Each row is followed by its group and then its class within the group.
[-38   2   0   7  11 -17   9 -24 -20 -11   2 -21 -24 -23   8  -2   9 -21
 -22   5  -6  31  -4   7  16 -27   2  11  61 -11  12  23 -24  15 -24 -20
   9  26 -22  18 -11 -52  -9 -17   4  11 -16  11  52  23  -5  -6  -5   2
  -6   5 -17  34 -38  -6 -62  18  16 -12 -10 -23   2   6   7  13  -3  -2
   3  -4 -18  -9] : R > L
[-84  15 -19 -19   5   2  12 -18 -12 -18  26 -18 -43  -8  14 -25  -5  -7
 -86 -19  -4  38  11   6  21  20  26  36  28  -7  36  27 -22  -6 -21 -37
  11  37 -12  33  -6 -10 -11 -42  16 -23  -2  35  18   3   5 -11  -6  10
  -2  14   5  29 -43 -12 -37  33   8 -20 -22 -13   0  -3   3  22 -20   4
  28 -17 -60  -6] : P > E
[-32   5  -9 -18  -5   2   9  -1  15 -16  10 -11  21 -14  20 -17  -7 -18
  -7   2   2  -9   3  -2  -9  38   9  65 -25   9  25  14   6  -5   5  -1
   6  19 -12  -6   0  26 -12 -21   6 -29  -5  42   5  -4 -10  -5   3  -7
   3  15  15 -15  12  11   2  13 -29   2  31   1   6 -23   1 -17 -21  -5
  24  -6 -38 -19] : U > Z
[ -3   1  -2 -23 -10  25 -31  -9  30   5  16  -6  14  10  12  -2 -11  -7
  12   5   5 -36   8   7  -9  45  16  12 -24  16  14   1  14  -2  22  -6
   7   3   2   7   2  47   1 -10   7 -19   6  34 -40 -12  11  -5  -3  -8
  -4  13  21 -36  26   1  33   4  -3   7  -4   6   2  -8  -6 -25 -23   2
   9 -11 -33 -17] : U > Z
[ -4   3 -15   6  -2 -10  41  31  -9  -2  -8   8 -13  16   2   4   7  -6
 -28 -29   4 -10  -6  -5  13  16 -13   3 -51  -4   8  -4  -8 -16  12  11
   0   8   3 -27  -5  11   3  10   4   5   4 -16  -6 -32   3   7   7   3
   6   1   5 -13  11   6 -27   0 -29  -5 -12   5 -14 -17  -4  -3  10  -3
  13  32 -10  13] : P > E
[  3   6 -10   6  20  -1   6 -19  -1  -4 -16  -4 -14 -12  -3   4   4 -14
 -15   0   0   7   1   6  14 -37   4 -12  50  -8  10   1  -7  12 -17 -15
   4   7  -2  16  -6 -49   4 -16  -2  10 -10 -16  17  -9   4   9  -5  12
  -1  -3 -25  10 -16   0  -8   7  24  -8   3  -7  -3  -1  -5  12   2   6
  14  -5  -6  -6] : R > L
[-34   7 -20 -19  13  14  34 -14   8  -2   0   3 -26 -24 -12   7  11  -7
 -38  -7   4  -1   0  -4  16 -40  -2  27  55   0  17   4 -10  21 -11 -22
   8  24  -3   8  -5 -22  -5 -13  -1  10 -21  24  16  -9   1   7  -3   1
  -9  10   1   8   6  -4  20   6  26  -7  11  -4  -9  -4  -1   0  -4   0
  19  -2 -38 -14] : R > C
[-38   1 -11  -6  10 -10  27  12 -18  -3  18  10  -5   2  33  -8   6  -5
 -20 -19  -3   8  -4   0  20  -1 -16  18  -8  -2  26  13 -19  -1   4  -4
  -3  12 -15  -2  -5   7   0  15   1  12  -4  12   5 -19  -1  -7  -5   3
   0  22   6  -2 -13   6 -40  17  -4 -13   9 -10 -14 -13  -1   3  -6  -7
  12  10 -27   5] : P > E
[-35  -1  -8 -13  -5  -1  -6  10   4 -25  26 -30  26 -12  25 -20 -20  -2
 -15   5   1  13  22   4 -19  49  19  41 -28   9  13  16   9  11  -1  -1
  -2   9  -3  -6  15   5  -9 -19   2 -48   8  31   7  22   1 -27   1 -10
  -1  -3  -4 -33  -4   0  -7  13 -27   4   1  -6  12  -8   3 -14 -18  -3
   6  -7 -14 -11] : U > V
[-26  -2   3  -3  -5  -4 -43   3   7 -14   4 -13  45 -27  11  -5 -19  -1
  14  11  -4  -1 -12   8  -1  29  15  -3 -17   4  11   9   0   1   5   7
   1  14  -9  13   0  45  -2  15  -4 -32   6  19 -19   1  -5  -7   3 -11
 -16  -4  18 -40  -7   6 -14   4 -10   6  -7  -4   6   2  -3   1 -12  -3
   5  10  -3  -4] : U > V
[-27  12 -20 -11  10   6  12 -21 -41  -2  -6 -17  -1   5   8 -10  16  -6
 -21 -13  -1  15   2  -2  -4 -13  26  39  60  -1  16  16  -3   8 -13 -16
   2   8 -10  25  -1 -10  -6  -5  -2   0 -22  19  24   1  -1   5   0   1
   1   9 -12  24 -38   6 -35   9  13 -11  14  -3  -6 -15   9  22  -3  -5
  12   1 -20  -5] : P > K
[-31   9  -6  -1  11 -28  11 -46 -77  14  -4 -19 -29  49  -1 -12   8  11
  91   1 -12  29 -16 -11  -5 -24  -6 -33  59 -19  12   2 -16  28 -23 -22
  16  10  -9  51 -16   1  -8 -28  -7  52 -23  36  -8  19  -6 -53   2   3
   9  38   8  35 -63  20 -91  14   5 -16   6  -2   0  -5  11  11  -7  13
 -17 -29  13   0] : P > K
[-68  19 -10 -16   0  -5  35  24   1 -23  17   1   3 -35  25 -35   2 -10
 -91 -39  14  20   5  -1  13  26 -15  73 -26   6  30  17 -20 -18  -6  -7
  -9  42 -13 -10  -3  -5  -8  -2  10 -26  -6  12  27  -4  -3   8   4  -3
   7   7   3   9 -15  -1 -41   1 -28 -14  -6  -9 -13 -11  -5  15   0 -16
  26  27 -49   4] : P > E
[-20   7  -3   2   4  -8  30   0   5  -8   0  -9 -18   5   2 -14  -4 -10
  25  27   6   4   7   4   0 -11 -26 -10  -9  -7  10 -26   0 -19  -4  -2
  -5 -13   5   6  -6   2  -5 -35 -10 -20   3   2   7  20   0 -22   2  -2
  -9   4   0  21 -41   2 -18   1 -15 -10 -12   3  20  14  -1   1   1  18
  12  -3  14   9] : T > M
[-50  -1   7 -20   2  -5  -6   2 -14  18  25   7   0   1 -13   5  -4  17
  -6 -28  -3  -4 -12  -5  16  16 -11 -39  -1   4  10   6 -16  28  -1 -18
   6  24 -14  -7   0  52   3  33  11  28   0  29 -48 -27   0 -16   2  -3
  -1  19  27 -25  38  -2 -32  -3  14 -17  -5   0  -2  -5  13  -3 -12 -17
   0   6 -39  14] : P > E
[-25   1   0  -4   6   8  19   7 -12  -1   9 -11 -29  36  -2 -20 -10   6
  19  -7   1  20   0   1 -37  16 -15   0 -20  -5  -1   5  -6 -13  -9 -11
   8 -22   5  13  -2  67  -9 -18   1  -6  20  27   7  24  -3 -19  -2  -3
   6  12  27  39 -40  -6   3   4 -10 -15 -17   8  -1   1   8 -11  -1   5
 -10 -14 -12   6] : T > Y
[-23   4 -14   1  -6  -4  71  18  45 -30   6   2 -16 -17  17 -17  -1 -27
 -50  -2  15   2  18  14   5   6 -31  57 -57  15  25   2  -2 -34   2   0
  -3   3  11 -32   6   3  -7 -47   0 -47   9 -14  40  -2  -3  11  -6  10
   0  -5   6  15 -15   0  54  14 -27   1 -13   3  -6   3 -12 -15  -4  -1
  36  11 -33  -9] : T > Y
[-56   1   1 -14   9  -5  -7   0   6  -7  19  -1  -1 -18  -4 -14  -9   2
  21   4  -7  22  10   6   1  20 -24 -14   0   4   2  12  -9   3  -3  -9
   6   6   1   9   0  37  -9 -11   2 -21   6  20  -5  23  -1 -20 -15  -3
  -8   7  25   1 -16 -12  -3   5   2  -9 -16  -1  -1  16   8   0 -19   2
  -1 -13 -24   0] : T > M
[-17  24 -64 -16  -7  21  66 -24   5  22 -21  -4 -26  15  22  -5  19 -27
  37  24   8 -36   9  -2  23 -56 -31  25  39   1  49 -21 -18  -5  17 -20
   2  -6 -27  20 -17  38  -8 -40  -7  14 -12  39  -6 -37   2 -25  -1  -5
 -16  47  -4  49 -15   5   9   1  -9 -13  -1  14 -23  -4  -9   3  -5  18
  60  -5 -12   6] : P > K
[-57   5 -14 -21  -2   7  31  -7  41 -13  19  -7  -9 -33   6 -16 -12 -13
  -6   5   4   4  13   5  19  -4 -20  -2 -10   5  19   0 -13   2 -18 -17
   4  14  -3 -18  -2  42   2 -39  -1 -27  15  41   6  -7   1  -9 -19  12
 -30  10  15  -1   2 -14  44  -1   8 -25 -19   0 -13  18 -19   0 -23   9
  24  -8 -41  -7] : T > Y
[ -9 -18 -16 -14  -1  12  19 -20  14  10  -7  23 -16   8 -26  15  -1  15
 -48 -10   4 -13  -5   6  14 -41 -31   1  41   7   1  -8 -18  11  -6  -9
   0   4  -3 -16  -3 -23   1  21   3  12 -19 -18  -9 -19   4  19  -8   5
 -11  -1  -3  16  22  -4  51 -10  25 -15  23   3 -13  -2   3   7  10  -2
  14  -4 -15   7] : R > C
[-24   4 -15 -12   4  14  47 -15  30  -4  -5  24  -1 -10 -27  14   6 -12
 -43  -3  12  -3   1   5  10 -45 -21  35  21  15  13  -2  -4   7  -6   1
  -8   0  -1 -16  -1 -10   1  -6  -3  -3   6  -1  16 -10   1   4  -5   3
 -15   1   4   9  20  -2  71  -5  13 -13  20   6  -2   4  -6 -12   1  -6
  25  -3 -21  -9] : R > C
[-10   0  -3  -2  -2  -4  12   8 -10  -6   6 -27  -5   6  32 -28  -1 -21
  22   4   6  -2   7   6  -7  26  15  43 -27   7  14   5   9 -16  16  -3
   7   3 -15   5  -2  46 -11 -11   1 -32  12  -1  17   7  -3  -4  -4  -9
   1  32   5  -4 -33   4 -29   6 -27  -3  -2  -2   0   0   4  -9 -11   0
  15  -5 -21  -4] : U > V
[-45  -4 -11 -16   5  21  19  -1  25  -2   8  -3  -2 -26  -3  -5 -16 -10
  26  24  -7  -1   6   3  26  -9 -25 -31 -15   5  17  -8 -22   9   0 -12
   3   5  -4  13   6  57  -8 -13 -12  -9   5  33  -6   0  -3 -14 -10   9
 -21  19  20 -12  21 -10  36  -1   5  -8 -14   7  -7  12 -15  -7 -15   1
  15   2 -25  17] : T > Y
[-36   6 -28 -26  -4  20   9 -18  26   0  -8 -20  12 -36  40 -21   0 -41
  14  26   8 -35  13   3   4  20  26  61  28  10  35 -17   2  12  28 -11
  -3  26 -27   2 -10  15 -13 -27   4 -19  -3  64  -8 -16   3   0   0 -14
 -10  30   2   0  23   7   6  11 -20   3  -4  -9   0   0  -6 -21 -22   5
  25  -7 -40 -19] : U > V
[ -3   6  -8   8  -9  -3  82  46  52 -34  -7  16 -20 -24  24 -25 -11 -26
 -28   6  13  -3  26   7   6  -2 -46  43 -89   6  25 -14   2 -45  -2   8
 -12  -8  10 -52   1 -29  -7 -46   1 -43  14 -33  40   5   3  16  -1   7
   3 -11  -2  13 -22  -1  44   1 -45   2 -16  -7 -14   7 -14 -16   3   7
  36  23  -6   6] : T > Y
[-45   7 -17 -26   3   9   9 -24  22  -2  20   4 -27 -23 -30  13   1   2
 -74 -11   9  12 -11   0  40 -11 -14  -6  34   6  18  14 -26  14  -2 -25
   5  23  -1 -14  -5 -16   1  12  16   2 -12  20  -4 -23   7  11  -9   5
 -12  10   4 -14  47 -11  49   3  38 -24  -2  -6  -6   3  -3   0   4  -7
  21  -3 -48   9] : R > C
[-19   6  -9  -4  -4  -4  52  40  49  -9  15  27  -3 -25   6  -8  -7  -1
 -17  14   9  -5   5  -3  14   7 -53  28 -68  14   6 -10 -11 -22   6   7
 -15  -6   3 -49   1  32  -3   1  -4 -46   9 -12  -2 -10   0   4  -4   0
 -13   1  19 -16  29 -11  79 -14 -35  -1  -5  -2 -19   7  -8 -17  -1   2
  17   9  -9   7] : T > Y
